Below are the code and all the weights of a small trained network. Each question names an input and a class and asks about switching units off, where a switched-off unit gives its printed mean instead of its output.

import numpy as np


def w(rows, s, z=0):
    codes = np.array(rows[::2]) - 128.0
    scale = np.full(codes.shape[1], s)
    scale[-1] = z or s
    return codes * scale


def f(y):
    return y / 2 * (1 + np.tanh(0.7978845608 * (y + 0.044715 * y**3)))


def log_softmax(a):
    a = a - a.max(-1, keepdims=True)
    return a - np.log(np.exp(a).sum(-1, keepdims=True))


def net(x, mask):
    res = np.array(x, float).reshape(1, 6) / 4 @ E
    y = f(res @ A[0][:, :-1].T + A[0][:, -1])
    res = res + np.where(mask, y, B[0][:, -1]) @ B[0][:, :-1]
    return log_softmax(res[-1] @ U[:, :-1].T + U[:, -1])


A, B = {}, {}
E = w([
[156,194,189,212,96,159,125,76],'x0',
[131,96,180,141,254,97,133,66],'x1',
[199,49,127,148,92,115,26,89],'x2',
[246,197,112,42,145,128,114,98],'x3',
[95,133,193,74,137,206,67,159],'x4',
[216,129,163,162,151,128,143,250],'x5',
],0.0094)
A[0] = w([
[153,72,123,122,133,93,43,118,92],'neuron 0',
[166,183,174,201,104,132,134,111,99],'neuron 1',
[113,133,218,35,132,174,89,125,71],'neuron 2',
[92,121,154,77,164,155,56,178,78],'neuron 3',
[114,83,52,66,172,90,114,179,91],'neuron 4',
[186,179,65,104,146,122,101,100,88],'neuron 5',
[173,144,5,198,127,25,191,80,65],'neuron 6',
[140,196,159,206,114,183,140,81,117],'neuron 7',
[153,165,201,177,109,141,136,90,67],'neuron 8',
[202,105,159,180,145,94,98,217,23],'neuron 9',
[183,158,118,79,123,104,65,91,108],'neuron 10',
[163,131,153,99,184,128,139,93,73],'neuron 11',
[225,146,109,68,132,145,100,107,88],'neuron 12',
[104,89,169,134,240,168,120,70,95],'neuron 13',
[142,119,168,153,229,103,118,106,58],'neuron 14',
[150,86,126,142,113,129,53,77,101],'neuron 15',
[161,63,162,115,75,115,115,105,90],'neuron 16',
[103,63,125,187,117,142,82,108,94],'neuron 17',
[48,55,159,227,124,97,97,138,77],'neuron 18',
[126,133,86,149,114,30,154,107,39],'neuron 19',
[152,63,103,124,103,171,93,68,86],'neuron 20',
[122,134,161,149,185,118,118,92,45],'neuron 21',
[66,166,91,90,105,150,88,36,75],'neuron 22',
[75,110,101,91,115,170,92,43,35],'neuron 23',
[101,105,85,78,137,117,109,168,71],'neuron 24',
[89,129,205,56,117,242,64,130,65],'neuron 25',
[163,69,109,132,87,162,74,106,98],'neuron 26',
[126,135,84,124,28,165,110,170,51],'neuron 27',
[81,92,155,147,124,118,106,153,44],'neuron 28',
[167,225,127,49,147,138,172,114,109],'neuron 29',
[133,100,169,143,191,48,136,85,84],'neuron 30',
[135,217,160,198,73,181,110,70,43],'neuron 31',
[108,117,175,123,233,153,90,99,93],'neuron 32',
[201,107,209,149,152,157,144,254,92],'neuron 33',
[54,203,97,107,146,151,189,102,105],'neuron 34',
[128,95,81,179,134,136,65,138,91],'neuron 35',
[102,137,170,106,128,212,90,122,62],'neuron 36',
[95,82,139,165,129,107,133,147,2],'neuron 37',
[86,162,132,93,192,151,206,162,114],'neuron 38',
[148,86,128,135,125,78,48,123,72],'neuron 39',
[69,87,139,202,111,100,128,175,68],'neuron 40',
[108,71,74,68,164,135,120,156,62],'neuron 41',
[90,111,123,100,89,130,109,22,34],'neuron 42',
[167,95,164,144,105,86,101,143,51],'neuron 43',
[103,183,58,115,2,228,100,148,59],'neuron 44',
[54,78,122,189,120,182,146,158,125],'neuron 45',
[121,62,65,23,132,53,147,174,82],'neuron 46',
],0.0099,0.0037)
B[0] = w([
[89,182,159,175,152,122,125,179,193],'neuron 0',
[103,86,139,139,166,124,61,91,186],'neuron 1',
[168,99,175,159,83,176,188,95,205],'neuron 2',
[166,106,172,200,107,170,159,60,190],'neuron 3',
[118,68,140,159,176,96,29,61,202],'neuron 4',
[114,125,153,35,115,112,185,86,176],'neuron 5',
[198,81,199,209,68,201,243,100,225],'neuron 6',
[76,65,149,146,186,93,41,74,195],'neuron 7',
[106,82,140,136,131,115,31,86,176],'neuron 8',
[121,120,48,113,184,208,126,151,203],'neuron 9',
[100,183,191,51,142,124,162,105,193],'neuron 10',
[132,153,110,87,66,88,137,133,165],'neuron 11',
[106,179,151,28,127,131,136,99,206],'neuron 12',
[181,179,50,143,45,59,101,181,212],'neuron 13',
[170,154,53,117,79,72,108,155,186],'neuron 14',
[70,168,170,150,165,124,128,202,192],'neuron 15',
[100,149,160,145,146,99,156,181,165],'neuron 16',
[95,157,167,96,126,143,160,131,185],'neuron 17',
[143,149,163,1,110,110,143,92,229],'neuron 18',
[137,84,142,181,78,179,178,99,168],'neuron 19',
[92,158,145,152,182,138,139,185,179],'neuron 20',
[148,135,96,139,90,94,101,150,157],'neuron 21',
[135,105,23,108,188,206,153,133,201],'neuron 22',
[113,80,13,119,165,233,136,151,190],'neuron 23',
[134,92,162,135,113,86,81,116,169],'neuron 24',
[175,96,185,201,90,146,218,83,230],'neuron 25',
[91,171,157,156,155,98,146,186,185],'neuron 26',
[214,169,59,135,74,46,110,183,199],'neuron 27',
[145,134,144,81,120,114,155,99,158],'neuron 28',
[83,180,177,44,141,111,133,123,198],'neuron 29',
[176,135,69,139,79,62,140,155,186],'neuron 30',
[112,64,148,150,156,87,27,78,197],'neuron 31',
[194,151,78,165,56,68,135,156,200],'neuron 32',
[119,81,15,108,188,230,150,145,245],'neuron 33',
[61,190,150,166,202,148,130,218,198],'neuron 34',
[114,148,156,118,144,134,162,169,161],'neuron 35',
[157,65,168,159,90,157,185,81,177],'neuron 36',
[134,138,125,79,113,153,134,99,154],'neuron 37',
[50,168,176,192,142,117,119,204,198],'neuron 38',
[88,181,179,185,136,121,122,155,179],'neuron 39',
[139,180,139,17,127,136,148,85,203],'neuron 40',
[110,83,149,159,136,85,41,74,182],'neuron 41',
[122,104,39,102,201,199,127,150,190],'neuron 42',
[117,125,148,143,156,155,143,164,157],'neuron 43',
[206,185,48,167,31,30,100,168,231],'neuron 44',
[129,210,182,16,130,125,136,67,213],'neuron 45',
[103,65,157,158,142,91,40,70,220],'neuron 46',
],0.0079,0.011)
U = w([
[191,165,62,132,60,53,113,163,97],'0',
[121,176,176,4,125,126,149,92,159],'1',
[111,65,156,151,153,99,24,78,72],'2',
[127,103,32,107,190,210,150,158,64],'3',
[176,95,190,192,81,160,215,98,154],'4',
[62,198,183,166,165,117,140,216,250],'5',
],0.015,0.0014)

Each question gives the input, the list of numbers given to net, and the class t.
The units are the neurons (one row each of A and B). Each row of codes is followed by its name. A weight is (code - 128) times the scale printed after its matrix; where a second scale follows, it is the last column's (A, B and U).
mask holds one flag per neuron, in row order. A switched-off neuron (its flag False) gives its mean, the last column of its row in B, instead of its output. The means were averaged over made-up inputs and are rounded, as every weight is.
A unit's drop is (log p(t) with every unit on - log p(t) with that unit switched off) / (log p(t) with every unit on - log p(t) with every unit switched off).
The circuit of an input: a set's keep is (log p(t) with only the set's units on - log p(t) with every unit switched off) / (log p(t) with every unit on - log p(t) with every unit switched off). Starting from the 12 units with the biggest drops (on a tie, the unit counted first), units are removed one at a time, each time the one whose removal leaves the highest keep (on an exact tie, the one counted first), for as long as the keep stays at least 0.8.
units of the circuit, in order: the units of the circuit, biggest drop first
unit that matters most: the unit with the biggest drop
top k neurons: the k neurons with the biggest drops, biggest first
drop when u is switched off: that unit's drop, to one decimal
input [6,8,7,6,8,0], class 0: top 3 neurons	[neuron 13; neuron 14; neuron 32]
input [-3,-6,7,-3,-7,3], class 4: units of the circuit, in order	[neuron 6]
input [6,5,4,0,-6,-8], class 3: top 2 neurons	[neuron 42; neuron 22]
input [-4,-2,-6,-4,8,6], class 4: top 2 neurons	[neuron 25; neuron 3]
input [2,6,3,-6,2,0], class 0: top 2 neurons	[neuron 13; neuron 32]
input [-6,-3,-4,-5,1,-8], class 3: top 3 neurons	[neuron 22; neuron 23; neuron 42]
input [-3,5,1,-6,1,-1], class 1: top 3 neurons	[neuron 18; neuron 44; neuron 45]
input [8,7,-7,0,-5,-6], class 2: top 4 neurons	[neuron 7; neuron 31; neuron 8; neuron 44]
input [0,-7,6,-5,8,4], class 4: top 3 neurons	[neuron 25; neuron 3; neuron 36]
input [-3,8,0,-7,5,-4], class 0: top 2 neurons	[neuron 13; neuron 32]
input [1,3,3,2,-5,5], class 3: top 2 neurons	[neuron 9; neuron 25]
input [-8,-6,0,-7,-7,8], class 2: top 2 neurons	[neuron 46; neuron 4]
input [1,2,8,-8,-3,-2], class 1: top 2 neurons	[neuron 18; neuron 40]
input [-5,7,1,-5,6,2], class 0: unit that matters most	neuron 13
input [1,2,-5,1,6,6], class 3: top 3 neurons	[neuron 33; neuron 6; neuron 9]
input [-6,-7,-8,-8,-2,-7], class 1: top 3 neurons	[neuron 45; neuron 40; neuron 18]
input [-7,8,-6,-8,3,-5], class 0: drop when neuron 13 is switched off	1.0
input [1,8,7,-5,-8,6], class 0: drop when neuron 13 is switched off	0.5
input [-3,-5,7,6,4,-2], class 5: drop when neuron 0 is switched off	0.2
input [2,-2,3,-4,2,2], class 1: drop when neuron 17 is switched off	0.0
input [-8,-6,1,0,-5,-4], class 2: unit that matters most	neuron 46
